Below is a small trained network, with its code and all its weights. Each question gives an input and a class and asks what happens when units are switched off, that is, made to give their printed mean instead of their output.

import numpy as np


def w(rows, s, z=0):
    codes = np.array(rows[::2]) - 128.0
    scale = np.full(codes.shape[1], s)
    scale[-1] = z or s
    return codes * scale


def f(y):
    return y / 2 * (1 + np.tanh(0.7978845608 * (y + 0.044715 * y**3)))


def log_softmax(a):
    a = a - a.max(-1, keepdims=True)
    return a - np.log(np.exp(a).sum(-1, keepdims=True))


def net(x, mask):
    res = np.array(x, float).reshape(1, 8) / 4 @ E
    y = f(res @ A[0][:, :-1].T + A[0][:, -1])
    res = res + np.where(mask, y, B[0][:, -1]) @ B[0][:, :-1]
    return log_softmax(res[-1] @ U[:, :-1].T + U[:, -1])


A, B = {}, {}
E = w([
[48,67,227,139,160,147,24],'x0',
[142,150,124,163,172,130,143],'x1',
[215,107,83,167,151,185,11],'x2',
[178,125,110,84,131,123,160],'x3',
[85,76,105,91,89,154,97],'x4',
[135,253,83,48,173,217,115],'x5',
[100,124,139,158,135,98,104],'x6',
[118,90,123,105,98,140,104],'x7',
],0.0057)
A[0] = w([
[198,129,191,91,156,98,115,238],'N1',
[203,117,184,108,150,183,167,163],'N2',
[210,103,108,93,74,175,188,225],'N3',
[115,133,254,96,134,136,114,53],'N4',
[214,141,142,167,91,171,49,69],'N5',
[36,140,155,86,125,94,182,107],'N6',
[106,98,236,107,141,156,78,8],'N7',
[167,136,153,113,164,137,98,212],'N8',
[36,131,115,107,122,130,97,214],'N9',
[98,119,108,213,134,73,133,67],'N10',
[110,188,138,69,123,176,110,29],'N11',
[161,93,149,136,93,94,130,48],'N12',
[144,115,129,138,67,139,131,6],'N13',
[109,159,170,97,122,81,133,35],'N14',
[99,156,110,96,132,119,122,119],'N15',
[102,128,161,129,137,158,164,163],'N16',
[166,42,145,172,85,69,130,109],'N17',
[141,193,126,83,140,206,99,109],'N18',
[98,74,167,108,175,192,118,89],'N19',
[144,125,125,89,145,109,164,36],'N20',
],0.0091,0.0017)
B[0] = w([
[174,94,103,179,69,143,136,167],'N1',
[82,124,98,175,116,50,71,156],'N2',
[149,227,98,147,106,64,10,211],'N3',
[99,129,59,78,120,107,52,187],'N4',
[161,100,38,170,105,164,198,211],'N5',
[125,93,57,215,78,144,189,214],'N6',
[155,135,81,139,164,2,55,217],'N7',
[113,118,90,223,82,171,159,168],'N8',
[214,99,171,140,226,147,137,188],'N9',
[190,120,147,91,209,225,125,186],'N10',
[192,169,152,39,145,191,187,165],'N11',
[113,130,176,87,105,114,167,157],'N12',
[152,141,156,198,111,75,171,123],'N13',
[110,48,118,231,92,151,134,140],'N14',
[197,141,183,241,155,179,151,134],'N15',
[135,125,72,179,85,112,126,149],'N16',
[176,147,214,104,160,176,196,253],'N17',
[129,113,240,143,81,207,172,206],'N18',
[122,173,83,100,172,83,69,176],'N19',
[166,171,52,69,157,110,155,131],'N20',
],0.0053,0.0048)
U = w([
[131,139,160,174,127,124,114,253],'0',
[184,130,255,149,117,162,147,135],'1',
[122,83,85,199,92,145,140,61],'2',
[141,160,136,142,137,55,82,24],'3',
],0.0075,0.0023)

Each question gives the input, the list of numbers given to net, and the class t.
The units are the neurons (one row each of A and B). Each row of codes is followed by its name. A weight is (code - 128) times the scale printed after its matrix; where a second scale follows, it is the last column's (A, B and U).
mask holds one flag per neuron, in row order. A switched-off neuron (its flag False) gives its mean, the last column of its row in B, instead of its output. The means were averaged over made-up inputs and are rounded, as every weight is.
A unit's drop is (log p(t) with every unit on - log p(t) with that unit switched off) / (log p(t) with every unit on - log p(t) with every unit switched off).
The circuit of an input: a set's keep is (log p(t) with only the set's units on - log p(t) with every unit switched off) / (log p(t) with every unit on - log p(t) with every unit switched off). Starting from the 12 units with the biggest drops (on a tie, the unit counted first), units are removed one at a time, each time the one whose removal leaves the highest keep (on an exact tie, the one counted first), for as long as the keep stays at least 0.8.
circuit, biggest first: the units of the circuit, biggest drop first
top k neurons: the k neurons with the biggest drops, biggest first
drop of u: that unit's drop, to one decimal
input [8,-3,-1,4,7,-4,5,-4], class 3: top 3 neurons -> [N7 N19 N4]
input [-8,3,-3,6,-7,2,-1,7], class 3: top neuron -> [N3]
input [6,-5,-8,-7,-7,6,5,3], class 2: top 2 neurons -> [N6 N14]
input [8,-5,4,-7,-4,0,-5,-4], class 3: circuit, biggest first -> [N7 N19]
input [-7,4,2,2,4,-2,-5,8], class 3: circuit, biggest first -> [N3 N6]
input [-6,-3,-4,5,-4,-3,-5,0], class 3: circuit, biggest first -> [N3 N18]
input [-6,3,-4,2,-4,-8,8,7], class 1: top 2 neurons -> [N17 N10]
input [4,2,-8,-2,-4,-3,-3,5], class 2: top 2 neurons -> [N6 N14]
input [8,-1,5,-4,8,-6,-2,-8], class 3: top 2 neurons -> [N7 N19]
input [8,-4,-5,-4,8,1,7,-6], class 3: drop of N14 -> -0.1
input [-1,1,-3,-5,7,-6,2,2], class 1: drop of N11 -> -0.1
input [8,-4,2,5,4,-3,-6,4], class 3: drop of N19 -> 0.2
input [3,5,7,1,-2,0,-6,-6], class 2: drop of N5 -> 0.4
